How the points are linked:
* | & + ! * §
doku | roro daka kuzu zozi saro
rati | ruvo vema lemi mule tubu
dado | tofe tepe vema tiro duda
daka | lemi nuvu bela piva roro
feki | sofe mati mibe pani zati
peno | pugu memi rore zeke zine
tiro | tepe mibe seza tofe dado
vuru | zutu lute neta bela sazo
tofe | mibe kazu gepa tepe tiro
zuva | bode ruzi mogo vela kosu
sine | toki guga dane vido topo
lata | misa lobu revo taka duzi
zeke | memi neta lase pugu peno
veva | nibe laka lata kage vupe
vido | guga gasa deko toki sine
sima | goli tani ditu nave bavi
duse | line mena kode mafa bata
bupu | rovu fema bele vora daro
pozu | dane deko ruzi rofo dupu
seza | kapi zana feme gepa vema
bela | lute namo zepo zutu vuru
lase | desi dobu beno dudu rore
dufe | gitu pavi pani rozo mena
nibe | bele repe misa laka kage
fufe | fuli beno toki paku mami
guvo | talo dupu kosu bepu dela
zana | riko duda tubu zifi kapi
zogu | busi feni line revo rini
ditu | zalu gute gedi sali fema
lute | saro doku gido namo zutu
gute | mogo giri daro suve zalu
busi | gibe vere dufe feni revo
nave | tani kosu sali goli sima
ruvo | seza gepa bedi vema mule
bavi | nave goli fema sima giri
vula | poso bino guvo tazo deko
mati | duse mafa leki bata sofe
tara | zine peno luza melo dobu
namo | doku zozi leri saro lute
kode | zati feki tiro ladi gigo
beno | vufa pifa bazi zaro fuli
mena | rozo gitu feki dufe line
kage | laka bele taka nibe veva
lova | sazo vuru zeke kuzu leri
fivu | lata taka rini duzi napa
mibe | buru leki zana kazu tepe
zine | zeke pugu tezi peno melo
leki | kode ladi duda gigo buru
laka | repe tapo lobu bele nibe
tifu | nidi mami besa reki bazi
fema | sali zalu favu ditu rovu
repe | favu gedi tide tapo bele
tubu | mule ruvo piva rati viso
benu | zogu revo duse rini pavi
guga | bazi tifu tazo gasa toki
pavi | rini zogu bata benu gitu
zalu | suve mogo gepi gute sali
vela | ruzi disu giri bode zuva
rore | dudu desi fuli lase tezi
disu | dela guvo nave kifo ruzi
mafa | mena dufe ladi line duse
zutu | namo saro nini lute bela
suve | giri bavi bupu mogo gute
duda | tiro tofe ruvo dado riko
gibe | napa fivu gitu vere feni
mogo | bavi sima vora giri suve
lobu | tide taso gibe sipa misa
favu | fefo gepi vupe gedi tapo
vora | fema ditu repe rovu bupu
tapo | gedi fefo taso favu repe
desi | tara melo vufa dobu dudu
zifi | duda dado rati riko zana
gasa | tifu reki poso bazi guga
zepo | gido leri tara nini neta
viso | rati mule daka tubu sozo
feme | viso tubu zozi sozo miso
gitu | benu rini mati pavi rozo
luza | tezi rore mami milu pifa
fefo | daro bupu kage gepi gedi
rofo | deko vula disu dane pozu
piva | nuvu bedi zutu lemi daka
sipa | taso vupe vere tide lobu
bata | mafa line gigo duse mati
milu | rore lase fufe tezi luza
pani | mati bata kazu sofe feki
buru | gigo kode riko leki kazu
vere | fivu duzi pavi napa gibe
besa | sine vido pozu topo bino
rini | revo busi mafa zogu benu
fuli | zaro vufa gasa beno paku
deko | tazo poso dela vula dane
taka | lobu sipa busi misa lata
toki | gasa bazi vula guga vido
rovu | ditu sali tapo fema vora
rozo | pavi benu sofe gitu dufe
memi | zepo nini desi neta pugu
lemi | bedi miso lute nuvu piva
gigo | ladi zati dado kode leki
gido | lova kuzu zine leri nini
bino | topo sine dupu besa poso
dane | vula tazo kifo deko rofo
gepa | zana zifi sozo kapi seza
leri | kuzu sazo peno lova gido
tazo | bino besa bepu poso vula
napa | duzi lata benu fivu vere
vema | gepa kapi miso seza ruvo
kapi | zifi riko viso zana gepa
gepi | bupu vora nibe daro fefo
bedi | feme sozo saro miso nuvu
neta | nini gido dobu zepo memi
roro | piva lemi vuru daka zozi
paku | beno zaro guga fuli fufe
dobu | melo zine pifa tara desi
revo | feni gibe mena busi zogu
riko | dado tiro mule duda zifi
bazi | reki nidi bino tifu gasa
dela | bepu talo tani guvo kifo
pifa | milu tezi nidi luza vufa
vufa | luza milu reki pifa zaro
bepu | dupu pozu zuva talo guvo
goli | kosu zuva zalu tani nave
tepe | kazu buru kapi mibe tofe
zati | pani sofe tepe feki ladi
kazu | leki gigo zifi buru mibe
misa | sipa tide feni lobu taka
mule | vema seza nuvu ruvo rati
zozi | daka piva sazo roro doku
taso | veva kage fivu vupe tide
nini | leri lova melo gido zepo
tide | vupe veva napa taso sipa
topo | vido toki rofo sine besa
sali | gute suve fefo zalu ditu
talo | pozu rofo vela dupu bepu
giri | sima nave rovu bavi mogo
reki | mami fufe topo nidi tifu
bode | disu kifo bavi ruzi vela
kosu | vela bode suve zuva tani
pugu | neta zepo dudu memi zeke
ladi | feki pani tofe zati kode
zaro | pifa luza tifu vufa beno
nidi | fufe paku sine mami reki
kifo | guvo bepu goli dela disu
line | dufe rozo zati mena mafa
tani | zuva vela gute kosu goli
ruzi | kifo dela sima disu bode
gedi | gepi daro veva fefo favu
dupu | rofo dane bode pozu talo
duzi | taka misa zogu lata fivu
miso | sozo viso doku feme bedi
bele | tapo favu sipa repe laka
kuzu | vuru bela pugu sazo lova
sozo | tubu rati roro viso feme
mami | paku fuli vido fufe nidi
sofe | bata duse buru mati pani
dudu | dobu tara zaro desi lase
vupe | kage nibe duzi veva taso
feni | vere napa rozo gibe busi
nuvu | miso feme namo bedi lemi
tezi | lase dudu paku rore milu
melo | peno zeke milu zine tara
sazo | bela zutu memi vuru kuzu
saro | zozi roro lova doku namo
daro | vora rovu laka bupu gepi
poso | besa topo talo bino tazo

The rows follow the links: the fewer symbols apart two points are, the more alike their rows tend to be.

Each row is also shifted at random along 11 hidden directions that mean nothing.

Some points, each with a row of numbers:
kapi
162 194 -97 -105 50 -28 -85 -192 164 177 -272 -877 3 -55 269 -295 -1 693 83 314 -373 -532 -108 129 183 170 -444 -196 467 139 -398 -51 -452 477 196 219 -54 24 106 196 32 40 75 159 787 -117 344 95
taka
-51 175 213 -56 -256 -14 10 -136 147 -238 168 166 -102 112 -309 -218 7 498 -97 446 -51 -171 733 227 -10 269 -49 -353 211 79 303 248 130 -256 338 147 -521 286 -341 -66 -366 247 172 -308 -84 220 333 -56
miso
187 378 676 -34 -145 -62 -51 -246 -238 -120 -396 -139 -201 -20 -280 50 14 33 167 -274 23 -64 269 -185 -54 322 -66 10 -103 45 -403 407 166 -117 335 285 -276 -92 -262 41 -250 53 12 -6 -103 100 -89 132
favu
-126 -155 72 154 -51 -26 -43 -151 -3 230 -145 -298 191 192 354 293 10 410 -296 -66 25 -43 -417 -221 82 -181 23 276 32 -56 24 259 -104 -458 -272 216 -111 -78 156 -19 -132 -290 185 -87 127 159 -269 161
melo
68 395 -705 -262 79 -32 79 179 120 -231 313 -40 -330 -152 -245 -547 -376 146 562 93 21 -510 383 -284 -26 742 -144 51 178 78 -96 24 -447 880 208 37 79 -64 24 293 -58 195 290 108 285 -318 622 -5
talo
-163 9 -464 51 -179 85 10 221 -164 34 214 64 -298 0 -264 -137 7 -209 -96 -443 -602 -85 -79 469 -41 -135 68 71 -93 55 -245 -426 -11 272 -5 250 17 -50 179 197 138 71 -73 66 23 -156 36 -236
taso
-94 -440 -382 67 137 18 97 -122 -182 -18 -237 -133 306 86 -48 -83 -68 176 -1 -256 -249 -438 -19 -182 -89 -98 102 -94 97 51 63 101 192 -111 50 -452 -79 119 -48 -27 -62 125 221 -145 -265 69 236 -20
pugu
50 30 414 37 512 -41 -7 -102 -120 24 -106 -321 -66 -205 -116 -86 -65 214 124 -122 403 149 55 98 90 -306 408 209 16 101 -37 332 211 35 -279 530 297 -56 36 299 95 160 -252 144 144 48 -28 -319
laka
-116 194 -813 -123 -27 -40 -17 -168 -46 38 76 -39 -382 -27 -39 -51 -215 -242 -201 -76 63 -142 -147 682 -56 -221 219 -18 342 -107 -231 106 -287 -67 19 -106 63 -3 293 -103 -180 100 30 -81 375 215 227 127
feme
168 98 -251 -146 -290 -43 36 -229 -474 -128 -542 295 -326 -168 -469 24 -178 -42 396 -696 -618 -480 -117 66 -224 534 38 -64 0 47 -715 49 -161 301 231 -304 -192 -221 -235 97 -15 43 20 46 -79 10 263 330
rovu
-122 -2 156 64 136 20 95 157 -27 71 -177 -352 3 217 19 -45 226 238 -246 -253 629 -219 264 -227 -129 -192 452 107 -261 155 237 268 416 -50 -100 181 -97 95 -128 112 -9 -34 117 -113 -467 -9 -398 -232
disu
-186 -98 319 190 -206 21 -110 -7 41 23 102 -38 123 124 197 159 -9 -572 -150 447 81 412 -309 407 70 -768 -223 -26 -65 88 30 69 -88 -486 256 -3 50 -168 500 -275 -117 -248 -24 19 153 44 -27 716
nini
42 528 -261 -21 -50 -81 -100 -197 -25 -68 -205 -582 -70 -151 118 39 -172 -144 80 109 404 12 -5 31 115 -8 -339 95 92 88 -425 457 -228 -92 255 150 16 -277 160 32 -300 265 93 281 196 -68 107 14
misa
-58 -33 136 127 208 22 28 -52 126 -11 -315 -299 50 159 114 -201 241 -397 -220 305 343 14 -39 258 -107 -394 -64 -481 317 167 91 -9 207 62 220 -330 -49 274 103 -171 -130 -125 -40 147 39 254 -87 82
busi
-17 -182 -347 -312 -38 35 60 47 186 -52 65 -81 -152 -97 -59 -419 144 657 -112 216 -104 -375 473 583 7 -356 366 -265 356 166 242 -78 -198 266 -86 -61 107 357 132 -80 111 251 -60 -131 248 37 399 90
lata
-33 7 -521 -173 -107 -23 58 -79 -59 46 89 278 -417 23 -28 -215 -179 -27 103 -397 -501 -244 -229 -250 -100 387 -10 138 357 -188 -202 -107 -432 323 -65 54 11 134 299 15 -192 -252 379 81 376 168 166 280
mibe
164 452 36 -117 -268 10 -52 -154 14 48 -325 -29 -487 -79 -207 -105 292 127 -173 -12 -126 -128 211 784 -114 330 -39 -639 184 106 -492 -205 31 367 327 124 -436 108 -404 107 22 191 -224 76 46 120 -128 -270
kosu
-214 27 -753 117 154 -67 0 -103 -145 59 -127 -77 -208 -48 47 67 -217 -350 -152 -232 290 -1 -543 399 -107 -325 287 147 184 66 -213 218 -174 -102 -220 -123 175 -167 351 66 -126 -25 38 219 128 186 29 64
vufa
32 251 -323 61 -471 -14 -54 108 -92 -166 43 -119 319 2 18 224 16 -131 -82 95 65 227 191 -21 121 -244 -497 0 -284 -84 -254 324 -22 -403 223 68 -364 -354 118 -217 -332 340 121 -6 -316 -227 -47 -259
viso
149 223 436 -2 202 -58 -2 -262 -245 -23 -329 106 -185 -128 -297 293 32 -71 -35 -424 295 98 79 94 -91 268 405 59 -163 -49 -197 224 412 -225 -147 43 -24 -24 -523 98 41 144 -341 -24 -242 220 -324 -379
bele
-119 468 181 -123 127 -48 -35 -101 128 49 281 -155 -503 127 -32 56 -94 -359 -305 138 692 100 263 445 -34 -140 417 157 18 -77 197 268 100 -303 122 291 130 120 52 -82 -117 -40 -77 -269 223 208 -126 213
zati
108 -106 298 117 185 -20 -41 -237 256 146 -118 209 33 -31 248 50 137 115 -83 339 -23 247 -389 -10 -2 338 -130 -385 366 -69 85 -249 -34 127 -164 -155 -111 202 -217 32 40 -263 -144 227 228 294 -210 -155
zutu
120 -41 500 48 -145 27 -62 104 -19 45 62 165 336 -51 170 413 168 -267 -67 -125 -93 521 -53 -411 118 8 -278 209 -424 -191 49 -178 224 -356 -109 12 97 -129 -155 -156 140 12 -176 43 -343 -157 -428 -212
daro
-106 53 -179 -86 -246 42 38 137 50 50 354 255 -142 176 -4 67 10 -251 -196 -57 -17 102 157 57 -31 -49 58 75 -175 -184 136 -107 40 -157 98 55 -98 54 79 -138 -56 -46 126 -295 -176 -37 -105 104
zeke
60 564 -245 -69 143 -61 -42 -110 -58 -154 186 271 -538 -300 -393 1 -127 -363 9 -3 483 353 207 745 -33 137 296 -114 88 -46 -208 159 67 52 -62 275 21 -93 -220 144 -77 403 -367 116 58 166 32 -605
lemi
180 -278 -219 -41 200 27 80 73 -244 -65 -597 -441 383 -123 -17 -232 206 236 203 -481 -162 -341 25 -451 -45 -179 -51 -110 14 156 -274 43 149 357 -88 -292 98 21 0 60 93 231 46 284 -251 -166 43 -324
tezi
68 -305 -103 1 149 39 54 377 48 -88 225 -13 445 -90 -31 -210 165 272 123 153 -91 68 277 -72 127 -326 -55 -127 -122 10 245 -189 142 266 -198 59 53 46 34 53 232 258 -125 -2 -166 -320 99 -549
reki
-69 -358 -262 191 95 -10 -21 84 38 -13 198 142 455 -2 201 131 -281 19 240 235 -361 46 -555 -361 132 -45 -323 274 29 -96 118 -90 -340 -62 -266 -207 163 -233 296 -60 50 -261 86 37 306 -170 265 215
zine
56 -184 -639 214 -157 -80 -31 -258 -302 -84 -627 51 354 -237 68 152 -100 401 199 -199 -182 -46 -645 -54 -22 -141 -238 -114 237 100 -570 455 -381 -116 -283 -195 -280 -388 200 45 -308 75 125 405 3 81 164 -143
tubu
159 402 150 -284 -192 -79 14 -195 -2 -322 -21 374 -240 -85 -263 163 -294 -66 312 187 515 -126 549 -140 -96 555 170 112 -163 -74 66 513 -128 -251 240 -332 -42 -91 -353 -237 -178 158 32 -307 -130 31 307 506
dufe
0 292 401 -61 -248 31 -78 -207 271 79 201 106 -207 127 31 144 30 -251 -182 462 -66 85 259 291 22 542 -231 -299 -26 24 106 -302 123 -181 560 -206 -170 153 -470 -59 49 20 -109 -179 -50 80 -21 238
piva
189 158 14 -280 94 -37 46 81 -14 -137 133 337 -255 -189 -183 -71 -16 180 208 -267 92 75 272 -265 -19 283 278 267 10 -162 59 51 -126 216 -323 201 232 79 -49 -11 42 97 -70 36 99 0 -6 -197
mafa
4 336 134 -177 -60 -21 -55 -268 299 31 248 -36 -261 33 82 -32 -157 141 -4 455 115 -79 308 68 58 574 -145 -93 223 -65 135 60 -164 -94 333 -4 -68 155 -234 -6 -121 92 121 -110 236 137 255 223
sali
-144 -90 -44 91 -213 -30 24 -37 -208 77 124 313 -93 118 11 154 -10 -75 -158 -434 -118 272 -168 -255 -32 -106 101 215 -88 -249 -64 178 72 -321 -146 392 -240 -90 199 -22 -292 -165 279 -77 -237 166 -285 -68
bavi
-183 72 -51 320 -5 -64 -55 -231 42 -36 36 320 -180 29 -211 120 -11 421 -268 285 110 122 -159 622 -74 223 211 -291 235 179 102 168 149 -288 -235 255 -497 15 -370 253 -238 44 -112 23 -46 378 -36 -506
napa
-9 161 -410 -119 -282 5 1 -70 101 -34 251 38 -188 6 19 -217 64 103 -218 39 -411 97 211 139 114 -7 -294 -203 409 -210 -105 -76 -180 -10 100 260 -230 237 233 -121 -376 168 253 33 243 212 129 -274
nidi
-50 86 372 216 34 2 7 126 -115 -7 -207 -323 135 243 -140 90 -167 -61 254 -125 -18 -488 -104 -440 -119 520 -143 232 -462 291 -61 -13 176 125 257 -134 -74 -280 -366 264 220 -267 63 -74 -227 -351 -48 313
namo
165 -187 -133 -139 -276 10 9 60 -29 -195 -341 11 386 -181 131 76 145 293 103 155 153 49 165 8 46 -511 -85 -45 -56 106 -41 292 -226 -218 -117 -317 92 -108 198 -335 -40 197 -61 109 -148 -120 151 192
fufe
-46 129 5 29 107 7 -3 200 -34 -139 48 -256 118 13 -102 32 -41 -389 19 190 486 22 227 270 10 -437 110 42 -319 139 99 145 172 -134 137 -118 163 -159 51 -91 127 167 -200 -133 -161 -236 36 41
seza
144 -180 478 -110 244 6 30 -70 92 12 -335 -375 260 7 76 -15 35 532 183 239 177 -463 157 -184 3 175 155 -25 -73 194 189 64 61 124 18 -334 151 72 -359 43 343 -2 -144 -157 55 -129 146 299
tapo
-132 25 -232 7 80 -2 -3 -71 132 54 102 -572 134 119 56 -114 44 613 -320 310 162 -318 393 339 119 -213 107 -133 132 110 224 219 121 -232 36 189 -190 158 -103 53 -126 330 97 -255 32 36 182 -366
dane
-110 -403 706 318 -156 33 -12 139 -74 -75 -104 223 270 147 -225 76 174 795 -18 63 -276 -76 -44 -21 -33 -72 183 16 -243 325 333 21 235 -235 -328 284 -305 -15 -293 179 86 -219 -117 -65 -254 -22 -128 -31
gedi
-135 -38 -102 127 72 19 -19 7 259 158 -41 -102 -2 185 202 93 124 419 -305 348 271 -202 -253 335 -49 51 215 -106 133 138 261 -110 -89 -52 -278 -120 -90 96 -164 37 111 -197 -70 -77 170 105 -147 -38

From each start, follow one symbol. Which point do you reach?
Answers are names.
new walk
59 -241 401 -51 30 20 -20 -13 31 -93 -61 109 202 -143 -88 63 -84 301 260 338 4 -67 134 209 49 -150 131 -31 -134 204 177 13 -33 -87 22 -199 210 -81 -151 -29 307 105 -306 -106 20 -168 302 386
!: peno
new walk
178 196 282 -84 -107 72 7 278 209 -154 -197 -285 185 48 52 -195 267 -216 183 306 140 -125 379 -276 -34 197 -444 -291 -165 222 -9 -272 51 428 413 -340 18 66 -186 -98 152 30 -33 188 -174 -313 -39 97
*: zozi
new walk
-227 -417 -15 268 199 21 -2 -6 105 61 192 -347 556 127 219 -63 -70 214 -76 420 -155 4 -123 -153 195 -324 -266 -17 67 134 356 -15 147 -253 30 -8 -24 37 135 84 -53 66 139 -1 -45 -73 210 -137
+: ruzi
new walk
-120 -13 -63 -108 -15 12 73 154 41 21 214 138 -359 67 -75 -231 27 37 -114 -44 255 -6 151 308 -78 -355 449 1 92 -13 150 75 -57 120 -85 345 39 137 276 -4 -38 -131 28 -139 133 78 -50 187
+: zalu
new walk
-108 -375 32 -1 -279 -25 27 -276 -210 -30 -37 560 -87 79 -245 91 -276 245 154 -92 -665 -328 -209 146 -92 182 164 0 134 -31 -19 72 -217 -256 93 -227 -222 -6 -19 -103 -66 -259 146 -335 105 199 392 760
&: kage
new walk
175 -164 282 -190 -230 47 -17 65 -275 66 -18 16 15 -117 -47 -34 26 139 274 -591 -787 34 6 -428 146 -94 -205 361 -147 -173 -344 -131 -177 147 -6 442 197 -96 337 41 90 -35 93 31 136 -231 15 234
&: zozi
new walk
-5 285 539 -118 -196 -18 -16 -56 20 132 5 -48 -458 193 75 -49 117 -290 -134 -254 -65 116 33 -315 -55 141 -82 170 5 -144 -128 -33 1 -8 250 421 -15 140 191 -79 -187 -364 244 25 128 188 -348 474
&: fivu
new walk
91 -43 56 -88 -376 59 -29 30 -199 -82 -132 365 59 -125 -217 289 -30 -295 163 -239 -364 27 34 194 -65 136 -68 -24 -405 30 -259 -222 37 -104 247 -382 15 -237 -266 -121 233 175 -225 -73 -391 -231 58 231
&: bela
new walk
119 511 899 -43 -200 -42 -118 -78 53 15 -342 -439 -274 39 77 146 119 100 52 193 431 18 83 21 6 62 -79 144 -211 288 -241 296 -90 -104 269 375 16 -207 -90 22 -6 -192 -117 153 178 -85 -271 566
&: lute
new walk
126 -475 210 -70 127 -39 13 -259 -160 209 -103 339 -17 -232 195 45 91 213 -15 -297 -440 438 -444 60 124 -533 196 -44 383 -346 -166 5 -136 -111 -412 359 119 119 457 -81 -45 -138 -114 83 360 376 -99 34
*: ladi
new walk
78 485 264 -187 209 -70 -85 -54 15 152 162 -635 -360 -121 156 -43 -205 -18 142 -259 211 74 -3 -409 211 122 -61 652 -37 -118 -256 217 -218 124 -14 784 436 -145 313 233 -12 0 95 156 477 -168 -91 87
!: zeke
new walk
-110 43 -82 69 520 -21 70 23 245 39 24 -296 132 229 200 27 -34 -52 -152 151 818 -249 94 -519 -120 364 282 148 -43 63 562 106 296 -55 -175 -446 212 223 -327 2 60 -103 118 -76 -206 83 -167 -166
!: lata
new walk
177 -558 1083 91 -4 45 27 98 -54 -30 -304 354 571 59 170 203 216 325 316 -37 -201 142 -134 -921 -2 48 -71 150 -362 0 325 -54 190 -145 -242 -188 82 1 -182 -151 247 -423 -70 1 -278 -80 -281 394
+: nuvu
new walk
177 33 35 -238 -108 -1 8 -22 -56 234 -262 -116 -246 -16 169 -19 46 228 129 -414 -298 -297 -235 -312 -42 306 22 158 43 -126 -387 -172 -351 444 -30 101 109 -41 82 77 179 -264 97 49 239 -83 -134 375
+: mibe
new walk
77 141 6 -166 348 -69 -10 -280 95 230 66 -209 -358 -82 332 -165 -133 -137 42 -117 51 196 -311 -256 130 40 9 167 506 -280 -190 48 -327 250 -80 396 342 135 453 73 -121 -230 154 236 669 298 -43 171
§: feki
new walk
-119 316 32 -55 114 -11 44 161 126 109 442 16 -587 139 -44 -243 -12 -220 -152 -163 244 100 106 -19 -30 162 247 175 69 -120 128 -119 21 307 -46 622 53 161 183 184 -65 -229 127 -56 208 86 -232 -125
!: gedi
new walk
23 31 418 -63 -410 32 -64 -138 -80 154 181 146 -155 127 69 118 101 123 -177 -354 -674 234 9 -366 147 160 -306 191 2 -321 -142 -59 -2 -320 112 588 -250 105 127 -61 -291 -160 296 -81 39 170 -281 56
+: fivu
